Here is a tiny trained network, its code and every weight. The questions are about switching its units off for an input and a class, where a switched-off unit gives its printed mean instead of its output.

import numpy as np


def w(rows, s, z=0):
    codes = np.array(rows[::2]) - 128.0
    scale = np.full(codes.shape[1], s)
    scale[-1] = z or s
    return codes * scale


def f(y):
    return np.maximum(y, 0)


def log_softmax(a):
    a = a - a.max(-1, keepdims=True)
    return a - np.log(np.exp(a).sum(-1, keepdims=True))


def net(x, mask):
    res = np.array(x, float).reshape(1, 6) / 4 @ E
    y = f(res @ A[0][:, :-1].T + A[0][:, -1])
    res = res + np.where(mask, y, B[0][:, -1]) @ B[0][:, :-1]
    return log_softmax(res[-1] @ U[:, :-1].T + U[:, -1])


A, B = {}, {}
E = w([
[203,123,181,191,231,172,212,94,164,59,10],'x0',
[139,142,144,188,51,107,6,164,145,180,111],'x1',
[80,93,105,130,93,160,172,126,2,218,111],'x2',
[109,153,120,172,4,227,175,67,15,153,71],'x3',
[94,233,64,142,155,148,108,10,183,88,76],'x4',
[26,140,39,78,216,52,148,124,166,228,146],'x5',
],0.0084)
A[0] = w([
[77,47,124,11,153,64,190,232,86,174,215,109],'neuron 0',
[137,167,106,134,170,121,102,88,226,93,64,102],'neuron 1',
[178,147,151,173,133,136,110,161,141,125,130,36],'neuron 2',
[134,155,142,134,146,94,72,143,132,166,131,185],'neuron 3',
[93,82,126,125,144,110,157,171,131,110,191,40],'neuron 4',
[63,93,83,83,101,109,75,116,119,188,99,129],'neuron 5',
[95,198,81,84,175,92,128,40,255,105,125,93],'neuron 6',
[159,76,177,151,134,140,104,146,183,122,78,15],'neuron 7',
[96,177,27,118,90,41,22,141,118,218,178,97],'neuron 8',
[160,107,111,110,135,140,105,100,121,147,133,57],'neuron 9',
[115,153,74,127,91,57,61,117,118,200,157,25],'neuron 10',
[71,107,105,196,145,149,200,93,84,122,102,2],'neuron 11',
[126,157,150,130,26,175,79,89,97,105,166,74],'neuron 12',
[152,125,85,139,127,129,94,125,116,141,125,3],'neuron 13',
[81,121,101,137,166,150,231,58,25,147,67,55],'neuron 14',
[165,202,91,147,183,111,126,60,201,93,165,89],'neuron 15',
[143,156,141,120,36,225,162,61,34,140,129,158],'neuron 16',
[136,43,140,103,167,106,197,154,110,144,170,87],'neuron 17',
[104,244,46,67,213,109,112,79,190,122,129,141],'neuron 18',
[192,154,174,156,1,140,76,102,140,78,153,45],'neuron 19',
[99,123,138,84,143,122,134,121,173,134,91,33],'neuron 20',
[193,113,160,168,197,114,73,187,201,94,126,136],'neuron 21',
[128,137,123,117,81,221,203,77,21,144,71,98],'neuron 22',
[167,131,214,173,77,157,111,136,127,92,82,114],'neuron 23',
],0.0088,0.0043)
B[0] = w([
[173,126,100,123,179,51,155,229,123,190,214,252],'neuron 0',
[115,113,146,119,197,109,163,87,84,61,98,200],'neuron 1',
[128,122,155,143,115,111,119,129,169,105,105,149],'neuron 2',
[70,172,196,117,132,135,166,134,147,125,101,177],'neuron 3',
[144,118,103,116,197,128,153,135,102,134,143,164],'neuron 4',
[120,128,135,138,77,181,72,114,187,150,192,197],'neuron 5',
[102,61,108,60,205,139,209,81,38,104,146,230],'neuron 6',
[135,157,153,125,138,104,121,135,185,101,101,159],'neuron 7',
[18,123,176,117,66,161,95,130,194,165,186,253],'neuron 8',
[128,136,134,122,116,135,136,148,125,134,109,128],'neuron 9',
[59,149,150,121,93,150,84,142,180,154,127,199],'neuron 10',
[146,171,98,112,160,136,127,96,140,170,97,172],'neuron 11',
[79,100,92,116,106,128,101,210,77,78,127,202],'neuron 12',
[121,140,136,137,131,136,100,115,144,105,133,133],'neuron 13',
[161,192,112,150,155,131,139,54,156,239,106,213],'neuron 14',
[86,124,177,99,174,163,191,87,79,76,107,196],'neuron 15',
[167,133,3,183,31,92,87,115,59,96,123,245],'neuron 16',
[213,137,113,118,182,105,147,166,107,151,142,182],'neuron 17',
[57,85,112,70,165,138,192,92,77,122,123,235],'neuron 18',
[96,67,141,151,123,122,101,192,117,34,146,207],'neuron 19',
[129,108,136,99,119,92,115,99,111,101,157,148],'neuron 20',
[163,120,211,103,162,152,156,109,191,153,63,214],'neuron 21',
[192,196,60,159,58,190,116,40,100,171,114,234],'neuron 22',
[175,110,138,185,83,99,78,118,135,74,121,194],'neuron 23',
],0.0081,0.016)
U = w([
[172,197,75,149,103,156,122,42,90,200,105,84],'0',
[141,113,88,165,61,136,70,161,55,40,142,9],'1',
[210,99,240,156,146,130,98,138,211,49,52,235],'2',
[2,117,150,96,94,134,89,139,183,199,187,149],'3',
[179,99,118,90,187,54,148,216,125,194,210,92],'4',
[69,91,149,78,209,133,173,68,90,73,114,190],'5',
],0.0081,0.0014)

Each question gives the input, the list of numbers given to net, and the class t.
The units are the neurons (one row each of A and B). Each row of codes is followed by its name. A weight is (code - 128) times the scale printed after its matrix; where a second scale follows, it is the last column's (A, B and U).
mask holds one flag per neuron, in row order. A switched-off neuron (its flag False) gives its mean, the last column of its row in B, instead of its output. The means were averaged over made-up inputs and are rounded, as every weight is.
A unit's drop is (log p(t) with every unit on - log p(t) with that unit switched off) / (log p(t) with every unit on - log p(t) with every unit switched off).
The circuit of an input: a set's keep is (log p(t) with only the set's units on - log p(t) with every unit switched off) / (log p(t) with every unit on - log p(t) with every unit switched off). Starting from the 12 units with the biggest drops (on a tie, the unit counted first), units are removed one at a time, each time the one whose removal leaves the highest keep (on an exact tie, the one counted first), for as long as the keep stays at least 0.8.
units of the circuit, in order: the units of the circuit, biggest drop first
unit that matters most: the unit with the biggest drop
top k neurons: the k neurons with the biggest drops, biggest first
drop when u is switched off: that unit's drop, to one decimal
input [8,-8,-5,2,-2,-2], class 2: units of the circuit, in order -> (neuron 18; neuron 23)
input [3,7,-4,-1,0,2], class 2: unit that matters most -> neuron 21
input [-6,-5,-2,-4,3,6], class 5: top 3 neurons -> (neuron 6; neuron 18; neuron 15)
input [0,-1,-1,4,-6,0], class 1: top 2 neurons -> (neuron 14; neuron 21)
input [6,4,-2,7,8,4], class 5: top 2 neurons -> (neuron 1; neuron 6)
input [-1,-5,8,4,-7,6], class 0: top 3 neurons -> (neuron 22; neuron 14; neuron 16)
input [-6,-7,1,-1,0,7], class 4: top 2 neurons -> (neuron 0; neuron 17)
input [-7,-1,-2,-1,7,-1], class 5: top 4 neurons -> (neuron 6; neuron 18; neuron 15; neuron 0)
input [6,-7,5,0,-7,1], class 0: top 2 neurons -> (neuron 22; neuron 14)
input [0,8,-6,2,-1,-8], class 2: top 2 neurons -> (neuron 21; neuron 7)
input [4,5,7,0,7,-6], class 1: top 2 neurons -> (neuron 19; neuron 23)
input [-7,1,-4,-7,6,4], class 5: drop when neuron 6 is switched off -> 1.7
input [-3,4,2,-6,-5,8], class 3: drop when neuron 3 is switched off -> 0.2
input [7,-5,-6,6,1,-3], class 0: drop when neuron 2 is switched off -> 0.0
input [-8,-8,-2,2,-4,8], class 4: top neuron -> (neuron 0)
